Below is a small trained network, with its code and all its weights. Each question gives an input and a class and asks what happens when units are switched off, that is, made to give their printed mean instead of their output.

import numpy as np


def w(rows, s, z=0):
    codes = np.array(rows[::2]) - 128.0
    scale = np.full(codes.shape[1], s)
    scale[-1] = z or s
    return codes * scale


def norm(h):
    return h / np.sqrt((h * h).mean(-1, keepdims=True) + 1e-5)


def f(y):
    return np.maximum(y, 0)


def log_softmax(a):
    a = a - a.max(-1, keepdims=True)
    return a - np.log(np.exp(a).sum(-1, keepdims=True))


def net(x, mask):
    res = np.array(x, float).reshape(1, 6) / 4 @ E
    u = 0
    for l in range(4):
        y = f(norm(res) @ A[l][:, :-1].T + A[l][:, -1])
        res = res + np.where(mask[u : u + 9], y, B[l][:, -1]) @ B[l][:, :-1]
        u += 9
    return log_softmax(norm(res)[-1] @ U[:, :-1].T + U[:, -1])


A, B = {}, {}
E = w([
[130,60,53,41,97,89,90,36,115],'x0',
[135,119,60,117,210,193,185,119,151],'x1',
[89,105,135,167,69,93,251,81,164],'x2',
[155,37,114,189,122,129,107,167,155],'x3',
[132,131,130,128,122,137,129,125,125],'x4',
[53,69,195,117,156,186,116,118,116],'x5',
],0.014)
A[0] = w([
[119,175,135,188,118,147,139,194,160,41],'L0N0',
[195,27,132,212,129,159,88,119,135,11],'L0N1',
[215,45,106,186,84,160,120,168,141,14],'L0N2',
[173,123,90,117,157,160,58,183,46,44],'L0N3',
[103,81,216,117,116,191,105,105,87,46],'L0N4',
[115,76,135,79,128,138,113,72,134,160],'L0N5',
[249,182,85,105,94,56,152,134,118,128],'L0N6',
[154,109,79,131,172,191,156,136,143,46],'L0N7',
[137,136,70,138,191,176,148,102,155,22],'L0N8',
],0.011)
B[0] = w([
[167,87,176,162,172,138,133,129,106,178],'L0N0',
[45,128,140,74,181,59,128,142,147,166],'L0N1',
[31,169,110,76,209,7,150,159,129,166],'L0N2',
[120,116,189,115,112,157,115,109,240,196],'L0N3',
[89,145,52,192,124,157,99,116,119,169],'L0N4',
[143,107,202,152,170,155,158,152,87,239],'L0N5',
[81,123,111,197,156,158,87,74,123,253],'L0N6',
[88,97,102,138,65,154,134,172,109,161],'L0N7',
[122,116,100,125,76,159,139,174,89,152],'L0N8',
],0.014,0.0068)
A[1] = w([
[165,102,80,89,172,133,104,159,157,49],'L1N0',
[161,39,54,8,97,88,87,22,90,79],'L1N1',
[152,98,129,139,45,121,219,91,135,3],'L1N2',
[122,157,182,125,93,31,84,113,85,72],'L1N3',
[112,230,116,70,153,143,150,81,74,27],'L1N4',
[97,137,176,161,146,125,93,77,184,152],'L1N5',
[153,118,157,141,11,57,53,159,103,59],'L1N6',
[185,99,53,72,177,175,200,125,175,54],'L1N7',
[130,98,123,139,110,52,222,110,180,23],'L1N8',
],0.012,0.0067)
B[1] = w([
[84,108,149,97,54,92,123,129,140,146],'L1N0',
[251,128,237,244,216,83,201,249,74,211],'L1N1',
[135,92,178,112,88,183,116,80,230,159],'L1N2',
[86,121,61,85,82,178,192,221,136,191],'L1N3',
[36,140,119,47,76,27,176,152,124,171],'L1N4',
[138,45,71,90,159,162,196,87,110,254],'L1N5',
[96,94,48,133,39,216,137,247,112,176],'L1N6',
[90,91,75,136,13,153,122,254,110,166],'L1N7',
[91,59,188,108,145,132,102,47,225,173],'L1N8',
],0.0089,0.0083)
A[2] = w([
[125,220,179,164,132,150,139,169,151,13],'L2N0',
[163,145,120,120,69,37,100,137,127,151],'L2N1',
[82,67,166,103,170,191,141,127,134,99],'L2N2',
[193,125,85,93,79,76,146,101,120,162],'L2N3',
[201,191,41,190,107,65,96,124,194,25],'L2N4',
[118,237,134,26,100,97,159,78,72,16],'L2N5',
[194,156,134,65,126,133,57,156,136,3],'L2N6',
[180,149,107,59,164,138,7,177,119,106],'L2N7',
[175,121,76,72,166,161,173,118,125,52],'L2N8',
],0.014,0.0042)
B[2] = w([
[188,36,150,135,149,117,127,149,104,161],'L2N0',
[82,103,208,138,136,155,123,159,115,132],'L2N1',
[139,197,102,185,91,75,96,101,112,246],'L2N2',
[113,81,186,128,152,163,146,138,101,134],'L2N3',
[21,167,118,228,118,126,57,45,15,144],'L2N4',
[57,54,151,84,184,53,102,152,153,155],'L2N5',
[130,129,140,171,97,161,150,65,163,139],'L2N6',
[89,55,156,152,109,153,246,53,218,169],'L2N7',
[99,106,137,156,115,143,112,203,159,140],'L2N8',
],0.014,0.013)
A[3] = w([
[172,150,83,143,115,104,94,70,128,79],'L3N0',
[161,161,167,130,64,117,135,55,220,33],'L3N1',
[254,145,200,173,135,109,157,163,115,4],'L3N2',
[149,131,88,96,40,162,134,186,119,2],'L3N3',
[123,111,85,173,76,172,146,110,113,126],'L3N4',
[152,134,130,189,150,132,130,84,92,26],'L3N5',
[114,133,167,81,98,136,91,167,127,28],'L3N6',
[121,173,134,8,127,77,149,131,132,54],'L3N7',
[95,142,120,154,144,34,110,139,172,157],'L3N8',
],0.015,0.0035)
B[3] = w([
[190,167,100,85,139,157,168,80,136,146],'L3N0',
[180,79,84,97,191,232,97,78,182,198],'L3N1',
[195,123,130,69,176,171,123,148,40,232],'L3N2',
[166,163,43,47,146,132,162,147,124,177],'L3N3',
[162,174,93,87,103,139,96,123,117,254],'L3N4',
[163,181,132,97,141,102,102,109,94,217],'L3N5',
[125,111,90,133,106,124,158,125,160,139],'L3N6',
[99,91,97,86,248,86,90,144,116,150],'L3N7',
[153,116,114,18,158,120,147,113,110,241],'L3N8',
],0.014,0.0087)
U = w([
[239,100,216,190,188,132,161,184,85,135],'0',
[130,94,153,139,115,198,166,42,248,132],'1',
[48,58,118,116,188,22,132,186,161,120],'2',
[161,142,88,67,142,144,104,139,121,247],'3',
[60,166,91,203,149,139,61,63,62,94],'4',
[110,122,62,86,49,211,146,229,111,100],'5',
[230,241,126,25,108,40,74,155,200,43],'6',
[205,203,237,71,71,71,56,198,245,20],'7',
],0.014,0.016)

Each question gives the input, the list of numbers given to net, and the class t.
The units are the neurons (one row each of A and B). Each row of codes is followed by its name. A weight is (code - 128) times the scale printed after its matrix; where a second scale follows, it is the last column's (A, B and U).
mask holds one flag per neuron, layer by layer. A switched-off neuron (its flag False) gives its mean, the last column of its row in B, instead of its output. The means were averaged over made-up inputs and are rounded, as every weight is.
A unit's drop is (log p(t) with every unit on - log p(t) with that unit switched off) / (log p(t) with every unit on - log p(t) with every unit switched off).
The circuit of an input: a set's keep is (log p(t) with only the set's units on - log p(t) with every unit switched off) / (log p(t) with every unit on - log p(t) with every unit switched off). Starting from the 12 units with the biggest drops (on a tie, the unit counted first), units are removed one at a time, each time the one whose removal leaves the highest keep (on an exact tie, the one counted first), for as long as the keep stays at least 0.8.
units of the circuit, in order: the units of the circuit, biggest drop first
unit that matters most: the unit with the biggest drop
k most important neurons of layer l: the k neurons of layer l with the biggest drops, biggest first
input [-3,-4,0,4,-2,-7], class 4: units of the circuit, in order -> (L2N4)
input [-5,5,-4,-1,-4,-2], class 0: units of the circuit, in order -> (L2N0 L3N8)
input [-6,-3,-8,7,-7,-7], class 1: units of the circuit, in order -> (L2N7 L1N1)
input [1,-6,5,-6,1,1], class 2: 3 most important neurons of layer 0 -> (L0N3 L0N7 L0N0)
input [2,6,0,6,1,2], class 2: units of the circuit, in order -> (L0N1 L0N2)
input [-2,4,-3,-7,5,-6], class 2: units of the circuit, in order -> (L1N4 L2N5)
input [-6,4,6,-3,3,8], class 4: units of the circuit, in order -> (L1N1 L2N2 L2N7)
input [-4,6,-4,-3,4,8], class 4: units of the circuit, in order -> (L2N2 L3N2)
input [7,8,8,-7,7,-2], class 1: units of the circuit, in order -> (L1N8 L3N2)
input [4,3,1,4,-6,7], class 4: 2 most important neurons of layer 0 -> (L0N5 L0N4)
input [2,8,-5,8,6,8], class 2: 2 most important neurons of layer 3 -> (L3N2 L3N1)
input [-4,-6,-5,1,4,3], class 5: units of the circuit, in order -> (L1N6 L0N6 L0N5)
input [-5,5,-4,-4,5,-8], class 4: units of the circuit, in order -> (L2N4 L0N5)
input [-2,0,0,-5,-1,-4], class 2: 2 most important neurons of layer 1 -> (L1N4 L1N1)
input [5,-1,6,8,2,3], class 2: unit that matters most -> L0N1
input [-6,6,-7,0,-3,0], class 1: 3 most important neurons of layer 0 -> (L0N5 L0N3 L0N6)
input [4,-1,4,-5,5,4], class 2: 2 most important neurons of layer 0 -> (L0N3 L0N5)
input [-2,-7,-8,-8,-7,-8], class 1: 2 most important neurons of layer 2 -> (L2N7 L2N6)
input [4,3,-7,6,-5,8], class 4: 3 most important neurons of layer 2 -> (L2N2 L2N5 L2N6)
input [6,-1,-5,5,1,5], class 0: 2 most important neurons of layer 0 -> (L0N6 L0N2)
